Below is a small trained network, with its code and all its weights. Each question gives an input and a class and asks what happens when units are switched off, that is, made to give their printed mean instead of their output.

import numpy as np


def w(rows, s, z=0):
    codes = np.array(rows[::2]) - 128.0
    scale = np.full(codes.shape[1], s)
    scale[-1] = z or s
    return codes * scale


def f(y):
    return np.maximum(y, 0)


def log_softmax(a):
    a = a - a.max(-1, keepdims=True)
    return a - np.log(np.exp(a).sum(-1, keepdims=True))


def net(x, mask):
    res = np.array(x, float).reshape(1, 3) / 4 @ E
    y = f(res @ A[0][:, :-1].T + A[0][:, -1])
    res = res + np.where(mask, y, B[0][:, -1]) @ B[0][:, :-1]
    return log_softmax(res[-1] @ U[:, :-1].T + U[:, -1])


A, B = {}, {}
E = w([
[126,254,98,69],'x0',
[222,142,67,192],'x1',
[47,129,45,165],'x2',
],0.0083)
A[0] = w([
[119,45,144,165,68],'n1',
[113,125,132,120,250],'n2',
[74,104,167,88,88],'n3',
[142,121,138,108,110],'n4',
[143,184,96,125,103],'n5',
[139,39,134,146,86],'n6',
[113,24,158,153,131],'n7',
[129,123,126,121,107],'n8',
[76,125,143,104,91],'n9',
[245,108,33,192,87],'n10',
[65,110,37,168,98],'n11',
[121,127,126,130,92],'n12',
[32,123,54,155,72],'n13',
[226,127,252,80,70],'n14',
[9,94,215,68,92],'n15',
[114,251,121,55,80],'n16',
],0.017,0.012)
B[0] = w([
[74,156,74,164,183],'n1',
[112,168,254,3,250],'n2',
[160,149,124,176,175],'n3',
[135,132,111,122,138],'n4',
[97,159,112,162,173],'n5',
[77,173,91,137,186],'n6',
[58,164,105,123,228],'n7',
[125,132,123,123,128],'n8',
[159,139,111,171,159],'n9',
[180,156,184,199,233],'n10',
[166,90,63,93,202],'n11',
[132,126,113,141,128],'n12',
[164,84,56,89,198],'n13',
[177,70,26,87,228],'n14',
[191,134,162,212,243],'n15',
[51,175,75,169,237],'n16',
],0.046,0.012)
U = w([
[4,202,114,168,86],'0',
[204,179,194,228,133],'1',
[178,105,68,72,141],'2',
[79,160,242,60,254],'3',
[96,2,111,154,83],'4',
[76,43,168,137,70],'5',
[62,50,184,133,80],'6',
],0.009,0.0095)

Each question gives the input, the list of numbers given to net, and the class t.
The units are the neurons (one row each of A and B). Each row of codes is followed by its name. A weight is (code - 128) times the scale printed after its matrix; where a second scale follows, it is the last column's (A, B and U).
mask holds one flag per neuron, in row order. A switched-off neuron (its flag False) gives its mean, the last column of its row in B, instead of its output. The means were averaged over made-up inputs and are rounded, as every weight is.
A unit's drop is (log p(t) with every unit on - log p(t) with that unit switched off) / (log p(t) with every unit on - log p(t) with every unit switched off).
The circuit of an input: a set's keep is (log p(t) with only the set's units on - log p(t) with every unit switched off) / (log p(t) with every unit on - log p(t) with every unit switched off). Starting from the 12 units with the biggest drops (on a tie, the unit counted first), units are removed one at a time, each time the one whose removal leaves the highest keep (on an exact tie, the one counted first), for as long as the keep stays at least 0.8.
circuit, biggest first: the units of the circuit, biggest drop first
most important unit: the unit with the biggest drop
k most important neurons: the k neurons with the biggest drops, biggest first
drop when u is switched off: that unit's drop, to one decimal
input [1,3,1], class 3: most important unit	n15
input [7,-4,-8], class 2: 2 most important neurons	n14; n7
input [0,-6,-6], class 1: 3 most important neurons	n15; n13; n11
input [7,8,2], class 1: 2 most important neurons	n10; n7
input [-6,1,-6], class 0: 3 most important neurons	n7; n6; n1
input [1,-3,3], class 3: 3 most important neurons	n14; n10; n2
input [-1,-4,5], class 2: 2 most important neurons	n10; n13
input [-3,1,-5], class 2: 2 most important neurons	n14; n16
input [2,7,8], class 2: 2 most important neurons	n11; n13
input [5,6,3], class 1: 2 most important neurons	n10; n7
input [3,-4,-6], class 2: 2 most important neurons	n14; n10
input [-1,-7,-3], class 1: drop when n15 is switched off	0.3
input [-3,-2,1], class 3: drop when n16 is switched off	0.8
input [-2,2,5], class 2: circuit, biggest first	n11
input [-4,-2,5], class 2: drop when n11 is switched off	0.9
input [-5,6,2], class 1: 2 most important neurons	n10; n16
